(in the rows, 128 means zero)
Each row has a class, written as a number after it; each block has new classes, again numbered from 0 up.
[115 153 125 119 123 149 164 150 123 115 112 164  36  54 147 109  78 104
  96 129 133 127 136 157 150 130  48 192 133 105 113 163] => 6
[109 101 127 113 143 141 153 125 132  66 122 160  12 100 140 151  82 118
 129 164 113 108 124 148 136  93  62 162 128 146 101 152] => 6
[156 125 142 134 131 121 140 149 135 146  83 118 108 121 124 129 131 117
  79 139 150 126 110 130 123 140 129 148 117 124 162 114] => 2
[172 117 114 148 198 114 167  89  94  74  86 102 145 112  98 139  26 115
  80 104 158 152 150 112 154 217 117 169 117  69 133 134] => 2
[ 62  92 125  92 162  83 192 110 119  40  90  89  85  67 122 154 146 132
 139 181  93  64 114  84 103  91  52 139 124 181 158 154] => 3
[121 102 126 159 135 142 134 126 153 134 136 134  70 134 114  95 145 114
  91 187 140 115 115 100 129  81  92 135 138 125  97 146] => 2
[155 107 172 102 140 107 137 141 141  98 117 155 122 137 108 107  90 129
 133 136 138 113 118 131 120  94 135 127 141 148 120 130] => 3
[177  81 152 157 128 144  80 107 158 169 104 113 103 145  98 135 166 127
  79 161 134 117 144 110 149  80 152 132 126 143 138 117] => 2
[123 151 151 112 105  84 140 104 130 105  71 128 151  89 133 161 144 129
 169 173 123  74 218 123 131  93 117 159 152 141 124 126] => 1
[139 104 131 117 137 117 121  97  94 126 148 118 127 128 123 145 126 140
 133 102 122 118 140 112 126 129 145 103 124 130 140 150] => 3
[135  98 177 130 170 135 117 134 156 105  85 129  98 119 121  95  98 142
 130  95 111 139  53 123 136 137 124 117 127 167 119 120] => 4
[137  46 119 148 142 122 102  93 159 132 130  95  75  89  89  97 153 139
 102 131 111 142 123  67 151  40 149  98 128 185 148 182] => 6
[ 61 154 110 149 142 169  95 125 152 176 140 150 130 179 124 107 119 181
 181 138  98 125  90 139 200 178 137 118 107 141  87 145] => 6
[102 206 139 120  97 101 115 163 107 163 168 155 178 180 145 134 134 149
 150 135 141 122  95 138 108 172 119 145 130  95 139  98] => 6
[136 156 157 123 108 114 122 160 157 148  87 115 139 116 124 108 157 129
 146 166 145 122 147 117 122 104 148 140 130 137 143 122] => 6
[ 82 147 145 120 111 127 111 157 127  98 109 127 135 115 143  92 152 146
 149 204 112 110  90 134 124  98  68 159 137 156 115 144] => 0
[109 166 158 113 141 139 147 149 160 130  75 135 112 112 123 100 149 131
 144 128 129 111 120 164 149 121 127 113 139 128 132 125] => 7
[ 96 190 121 117  99 123 107 136 133 125 134 148 149 102 155 110 154 158
 158 111 116 103 128 155 136  89 112 124 120 117 150 134] => 4
[162 115 149  99 130 148 131 162 150 119 111 131  63 121 111 108 101 131
 130 164 141 108 117 158 136 123 142 141 124 120 152 139] => 7
[152 123 157 104 134 132 138 154 147  92  76 138  78  99 125 113 136 135
 132 179 132  79 133 143 131  96 104 138 138 116 139 118] => 2
[ 76 142 156 146 172 139 176 116 209  81 103 155 152 134 143 147 138 128
 180 125 118 107 109 130 107 116 108 139 140 172  77  86] => 5
[112 169 123 133 124 132 137 124 144 164 116 129 144 119 138 145 163 144
 119 143 140  89 113 151 131 152 125 144 131 122 136 112] => 2
[132 123 131 146 163 108 145  95 132 133  84  85 147 155 121 142 123 141
 106 168 132 135 129 108 140 140 119 136 136 141 122  97] => 0
[151 122 148 124 139 122 132 141 108  88 100 157 124  84 135 113 125 123
  98 152 119 109 112 142 160  91  99 147 137 143 129 147] => 0
[113 139 109 162 155 160 129 105 167  77 146 101 103 128 123 112 117 137
 139  94 123 140 136  88 109 121 121 138  95  67 173 115] => 1
[ 85 117  43 178 102 138  93 118  89 176 226 151 154 124 138 135 125 147
 106 153  95 167  86 111 152 135  75 150 120 172 103 118] => 5
[118  94 138 196 187 154 134  66 171 100 115 133  78 122 117 142 127 143
 121 179  87  95  73  98 162 105  87 140 134 172  79  79] => 3
[190 104 146 139 152 138 139 114 164  94 131 109 146  84 134 139 154 155
 146 185 114  87  76 131 130 181 124 165 188 165 103  71] => 2
[112 149 108 116 143 143 135 132 138  38 127 119  89   7 140 148 128 147
 144 175  94 104  72 163 116 124  40 182 159 168 132  85] => 6
[160 135 121 128 131 144 132 128 169 117 145 129 135 169 146  93 122 152
 114 119 125 158 117 159 160 107 131 135 147 120 141 116] => 0
[ 29 181  92 174 117  79 184 115 118 152 123 118 115 152 131 191 168  91
  81 149 104 132 127 103 133 182  26 182 133 132 135  78] => 7
[ 98 134 162 114 114 144 151 168 194 158  77 142 106 137 121  64 148 117
 142 160 140 120 185 111 131  42 122 129 113 122 124 154] => 7
[143 138 160  86 144 131 160 136 146 114  95 123 118  87 142 119 125 133
 144  89 134 113 142 159 131 146 120 138 153 124 145 142] => 5
[161 117  97 122 117 141 110 110 124  85  87  92   4 123 123 160 111 130
 106 184 139 117 194 152 121  70  92 141 107  72 178 106] => 2
[129  82 156  95 135 128 143 153 149  79 129 137  90 131 110  85  98 117
 144 140 137 138 156 102  89  56 111 119 126 122 123 157] => 7
[152 105 135  91 137 138 124 114 161  20 156 134  74 177 117 152  39 139
 196  91 143 132 163 153  85 127 166 135 102  90 152 139] => 3
[118 123 144 117 134 132 128 124 107 116 154 141 141 118 125 105 118 136
 149 123 126 113 131 112 128 135 117 130 131 105 117 171] => 7
[ 73 127 123 119 138 140 136 128 159  95  98  95 110  99 139  92 141 141
 158 115 114 148 133 116 111  84  87 124 116 140 150 152] => 5
[109 133 127 134 149 130 108 142 137  89  97 124  95  72 102 126 141 152
 179 135 116 109 136  83  99  87 129  85 101 113 148  83] => 6
[111 155 141  86 147 122 178 164 119  83  84 155  88  93 141 160 128 108
 137 127 126  89 139 175 141 139  92 138 130 127 143 128] => 5
[130  70 138 146 151 161  98 105 165 162 151 104  52 136  89 107 166 146
 119  76  98 139 119  80 142 124 135  83 134 116 149 116] => 7
[110 140 124 113 136 145 151 149 140 144 133  98  92 136 141  69  73 142
 125  86 151 177  99 115 109 175 117 148 106  88 157 171] => 6
[115 137 155 154 126 109 140 118 177  98  97 148 169 114 138 114 147 122
 134 170 122 114 114 123 127  54 123 153 143 191 110 122] => 1
[124 153 158 117 116 131 124 126 185 116 112 138 103 122 119 124 155 139
 164 150 119  98 148 154 129  94 112 134 168 145 107  86] => 3
[129 115 150 108 150 121 159 140 195 113  87 160 107 154 103 164 116 110
 129 147 145 106 178 140 139  61 165 129 114 163 117 119] => 6
[136  91 134 133 137 132 112 102 148 141 117  80 126 159 115 116 140 149
 142 136 125 146 153  90 114  90 155 101 111 127 155 128] => 7
[165  90 152 150 137 101 139 104 170 106  92 110 102 101 120 112 149 130
 119 162 126 117 141  78 134  43 142 130 136 158 149 135] => 6
[136 134  88 151 117  92 137 144  52  74 192 134 115 114 124 137 108  95
 105  99 116 159 126  98 147 207  76 165 134  74 165 153] => 5
[122 217 126 130 146 145 129 118 149 149 101 124  85 108 110 155 105 151
 152 102 142  91 118 185 149 238 138 141 146  70 145  64] => 1
[157  74  95 127 150 103 109  75 116  56 142 101 108 155  98 202 105 140
 124 172 113 128 176 111 103  38 128 104 109 152 152  71] => 3
[108 135 136 106 150 124 114  82 134 100 101 106 113 155 107 131 124 153
 140 127 135 107 177 142 139 106 107 111 141  88 127 149] => 2
[122 118 135 126 124 120 133 122 161 147 111 153 106 139 119 133 156 128
 108 121 133 106 138 144 147  87 139 112 138 149 127 140] => 2
[ 85 153  92 160 167 116 165  64 127 108 142 119 129 133 113 204 116 114
 110  78 120 131 149 129 137 182 106 140 124 108 131  99] => 7
[160 157 107 115 173 140 141  66 140 116  80  53 131 127 130 175 120 157
 175  32 119 148 226 147 170 221 174  95 135  69 153  88] => 4
[113 142 130 134 125 149 127 149 178 124 104 138 111 111 107 120 164 106
 113 143 128 126 178 135 150  88 111 147 137 133 115 117] => 0
[154 104 121 115 125 134  90 131  90 126 156  66 152 155 124 145 149 148
 126 171 118 140 117 115 131 190 127 154 134 131 150 133] => 0
[ 92  93 142 137 159 142 129 114 158 110 107  88 115 129 118  83 135 133
 112 108 115 159 136  59 125  72  98 131  96 125 154 172] => 6
[146  89 134 151 120 116  96 109 144 132 131  79 137 159 123 107 141 129
 114 156 124 158 135  82 130  90 138 142 118 155 141 152] => 4
[122 146 147 118 131 102 164 173 117 122  94 138 167  83 126 107 127 117
 120 155 133 120 115 109 109 124 100 147 126 136 143 105] => 7
[100 124 153 134 197 165 148  23 180  99  91 101 121 185 142 134  83 160
 173 157 124 118 140 175 170 130 124 130 168 161  33 159] => 1

Next block: new classes, numbered from 0 again.
[102 168 128 139 122 146 111 151 124 149 149 150 123 111 114 141 124 140
 113  89 124 130 153 126 133  98 122 141 117 146 134  93] => 8
[100  87 144 118 124 156 161 132 123 134 109 134 148 133 133 137 116 123
 108 140 115  72 128 150  97 112 145 128 133 110 133 146] => 1
[138 167 154 144 116 119 145 141 147 110 151 154 158 142 138 111 120 123
 143 117 137 163 142 132 116  99 120 148 125 159 147 115] => 7
[119 103 139 134 132 145 122 122 139 139 128 120 137 131 147  97 106  97
 140 110 105 127 123 137 145 137 134 144 128 138 135 130] => 5
[ 77 134 135 125 142 143 124 127 153 175 128 124  78 116 140 106 140  85
 125 116 132 126 122 127 105 126 144 153 131 139 134 117] => 8
[ 91  94 127 144 127 162 109 160 129 147  85 152 143 133 112 117 118 139
 124 122 131  75 152 132  97 114 141 143 102 128 160 115] => 3
[147 151 140  69 111 125 138 123 174 138 122 106  92 115 139 100 148  99
 144 127 155 183 103 130 117 152 133 165 138 125 106 119] => 4
[127 126 127 124 166 129  95 121 133 131 142  82 101 128 149 127 141 136
 115 111 124 149 130 117 171 107 114 136 111 149 118 108] => 5
[144 150 144 105 108 131 122 140 121 138 142 104 106 104 145 129 142 123
 163 142 137 167 160 113 133 101 122 108 137 100 135 126] => 2
[123 146 137 147 143 131 117 136 110 114 145 145 164 136 152  88  92 150
 154 143 107 114 158 126 130 125 109 180 111 129 141 122] => 9
[106  94 124 151  92 144 158 153 126 142  91 100 139 141 119 171 131 107
 110 153 144 111 152 116 146 134 118 102 130 164 133 116] => 5
[132  99 137 115 124 155 153 140 126 117  97 133 132 144 117  94 119 115
 126 103 132 124 119 142 128 148 124 147 117 126 125 120] => 7
[129 156 138  90 140 128 105 126 131 142 143 143 109 121 125 103 133 137
 149 148 139 146 111 132 114 140 132 137 131 114 130 116] => 1
[ 90  82 161 123 135 168 136 161 135 128 114 102 141 142 173  73 102 137
 132 114 134  97 132 121 139  99 117 135 108 114 134 138] => 9
[ 88 126 142 108 139 114 141 134 157 147 127 107  80 107 124 158 131 118
 122 175 168 139 103 113 167 172 125 108 148 130 109 120] => 9
[ 96 114 141 144 141 143 125 128 143 148 138 116 102 116 126 155 144 134
 135 129 125 137 120 114 125 145 123 147 149 131 127  93] => 0
[147 136 175 133 124 136 144 159 106 129  99 155 156 123 125  96 118 118
 127 109 137 128 135 158 121 123 148 120 101 115 154 131] => 6
[104 143 157 170 130 157 146 112  77 190 149  97 133 106 178 182 126 119
 103 143  76 104 106 159 132 101 130 125 163 137 149 160] => 1
[138  95 158 142 140 133 122 121 123 148 127 107 126 112 143 141 131 107
 135 130 102 115 120 138 130 127 145 128 126 114 138 129] => 5
[116 127 163  88 148 124  89 130 166 175 139 136 117  90 125 202 161 187
 134 131 149 137 116 120 129  75 169 125 121 126 144 106] => 6
[ 79 135 141 101 117 134 115 118 164 174 133 124  90  93 152 117 133 103
 157 130 118 118 117 118 111 146 143 145 157  98 120 130] => 4
[ 58  94 139 106 132 126  86 119 166 197 141 120  84 100 154 193 124 146
 150 168 163 115 136  91 138 139 138 116 135  90 127 117] => 8
[108 123  97 126 151  99 156 111 133 118 147 124 111  79 127 219 137 162
 137 157  96 109 130 102 134 120 134 183 144 109 115 129] => 5
[ 78  83 136 157 137 163 135 122 153 146 112  95 152 144 128 131 126 159
 122 112 115 108  98 135 123 135 143 102 173 117 144 125] => 6
[132 102 107 140 120 130  94 111 126 134 133 112 138 121 114 172 126 155
 117 129  97  82 139 126 156 121 136  73 154 122 114 146] => 2
[149 196 108 109  97 116 128 127 157 111 130  96 108 132 125 114 158 154
 139 104 147 184 123 110 122 131 114 119 156 124 104 105] => 4
[157 118 105 134 149 127 107 119 122  75 117 142 146 152  73 106 130 178
 134  81 108 120 118 134 126 126 135  93 133  93 132 118] => 7
[116 100 141 150 111 102 144  92 152 159 139  90 116 102 157 243 123 109
 138 198 118 158 160 115 159 146 117 164 151 144 126 126] => 3
[114 110 170 149 134 143 136 124 152 146 150  97 119 117 177 154 149 149
 155 135 108 137 141 103 112 101 119 179 136 133 126 100] => 0
[151 140 155  65 137 136  95 154 170 108 159 164 119 116 141  24 100 132
 170 109 153 166 108 127 138 121 139 145 104 106 124 138] => 1
[150 154 134  85 138 147  95 132 117 130 142 107 122 135 143  73 125 124
 154 110 133 194 132 129 150 117  96 172 110 132 137 110] => 4
[135 132 155 155 130 172 157 168 118 117 121  95 108 124 150  94 137 168
 159 107 135 159 121 104 140 127 118 127 136 108 127 109] => 0
[107  85 142 129 154 152 111 140 156 142 133  60 103 115 144 153 154 133
  81 102 143 144 102 139 132 105 123 121 143 113 130 120] => 2
[125  73 180 148 114 134 137 110 139 171 138 146 157 130 153 173 100  81
 138 170 129 105 114 152 126 144 157  94 150 131 144 151] => 2
[186  86 130 123 115 129  99 163 136 119 101 104 140 147 151  69 124 133
 147 169 177 125 140 118 102 150 114 171  83 112 134 145] => 7
[ 87 144 123  93 124 170 129 123  82 158 159 158 123 106 112 160  90 110
 120  79 109 132 122 143 183 109 121  96 143 119 128 122] => 4
[ 91  88 153 106 106 231 123 160 153 186 146  63  99 103 166  92 102  99
 150 115 143 158 153 128 133 111 131 150 145 105 135 103] => 3
[ 72 144 135 137 158 112  84 124 196 160 164  79  85  76 161 159 170 120
 101 117 113 148 136 125 104  90 131 180 158 128 138 117] => 2
[106 118 163 152 113 135  99 156 142 164 126 127 137 120 150 130 126 143
 139 141 135 100 152 115 113 107 130 121 113 120 148 123] => 8
[149 175  75 105 119 137  83 131 130 126 133 127 128 118  83 142 136 151
 114  86 133 149 147 135 124 104 146 117 132 126 135 104] => 5
[ 85 120 170 141 133 138 159 114 116 181 121 144 136 113 155 156 120  98
 135 133 125 117 106 155  92 130 163 128 151 100 162 138] => 6
[123 121 138 109 107 146 128 149 139 165 153 128 115 112 159  99 123  98
 161 154 160 123 104 117  67 121 143 161 135 101 146 136] => 9
[136 104 102 129 136 130  91 134 126 104 127 124 155 169 116 125 117 168
 145 150 153 142 162 105 151 119 101 111 116 139 140 113] => 2
[110 151 143  86  94 144 145 162 157 149 156 126 141 113 161 143 126 140
 142 174 170 121 168 107  81  83 118 195 113 142 125  99] => 9
[ 92 135 121 116  82 143 130 149 158 182 132 123 114  87 145 200 128 133
 141 170 162 151 161 107 126 147 121 173 150 131 128 106] => 2
[150  63 148 140 114 158 100 162 126 121 121 137 153 134 132  72  97 133
 185 138 135 125 191 100 139 127 132 152  86 108 144 113] => 6
[102 122 158 120  90 161 130 176 169 139 130 121 141 133 161  79 105 127
 148 127 174 138 143 114 114 109 115 126 119 128 138 117] => 3
[140 103 144 136 103 128 128 132 133 131 140 152 163 150 147 109 105  68
 161 148 150 160 166 134  80 106 134 150 121 122 174 134] => 2
[107 131 159 120 120 128 117 120 133 161 143 123 138 141 169 148 123 123
 147 145 150 149 125 121 122 112 116 128 131 125 144 120] => 4
[136 114 180  55 132 122 143 161 184 127 122  96  95 135 136 112 155 115
 115 129 252 208  92 130 105 123 141  90 113  89 127  98] => 6
[ 78 142 145  87 170 114 110 102 148 150 133 177  95 113 103 161 141 110
 103  86 140 111  94 153 103 106 174  90 137 108 137 121] => 0
[183  96 133 137  87 134 145 141 149 114 128 104 159 142 145 136 113 144
 161 171 137 141 176 104 127 113 124 163 110 139 122 134] => 8
[164  90 165  77 104 162 109 141 142 152 136 109 108 124 146 131 115 106
 131 115 184 158 130 131 144 126 142  92 110 100 111 120] => 0
[ 84 113 164 151 148 150 121 131 126 161 150  77 126 106 161 151 124 119
 113 117 107 132 144 135 170  68 138  85 149 130 154 148] => 6
[ 84 106 158 107 137 140 130 144 194 140 136 122 118 125 143  97 133 105
 121 128 156 113 121 133  89 115 140 150 132 129 131 118] => 7
[136 124 171 122  99 131 107 148 111 150 115 114 170 102 150 175 134 147
 121 119 110 122 152 147 111  80 116 146 112  91 161 135] => 4
[101 137 144 110 159 121 159 140 117 104 117 133 133 126 131 115 122 140
 104  93 131 146 109 139 173 114 108 140 111 142 128 128] => 6
[118 160  93 114 127 162  94 113 140 147 151 104  96 122 132 146 134 175
 141  75 133 172 122 108 142 115 134 127 155 106 113  97] => 4
[140  92 136 141 114 178 119 104 106 158 112  81 143 134 136 131 110 117
 148 133  71 127 154 147 154 129 124 138 145 135 141 128] => 3
[127 116 132 110 133 156 120 142 129 129 133  98  96  98 128 133 135 162
 117 101 131 135 107 132 125 127 139 111 144  59 117 125] => 1
[ 98 148 114 140 116 113 123 134 125 142 130 141 128 118 108 163 139 156
 131 132 140 132 128 108 132 149 114 128 143 132 129  98] => 6
[ 40  96 165 107 157 123 120 127 161 167 138 100  72 108 166 113 127  54
 117 130 139 127 110 125 152 100 122  97 134 132 145 152] => 3
[160 171 153 100  87 102 119 119 118 152 172  81 123  84 126 245 139 147
 112 170 137 177 143 127 184 136  89 113 150 129 101  95] => 9
[155 127 111  78 143 137 138 139 135 113 128 143 121 102  83 142 142 177
 134 119 142 134 102 127 124 126 152 151 125 111 115 112] => 6
[162 152 139 125 125  96 149 136 105  99 108 136 158 133 129 118 142 150
 134 122 128 144 127 135 112 110 119 146 110 119 144 137] => 6
[146 128 165  70 108 127 114 130 163 159 141 131 118  95 121 184 145 154
 139 127 161 161  79 136 113 124 137 124 135 100 127 102] => 3
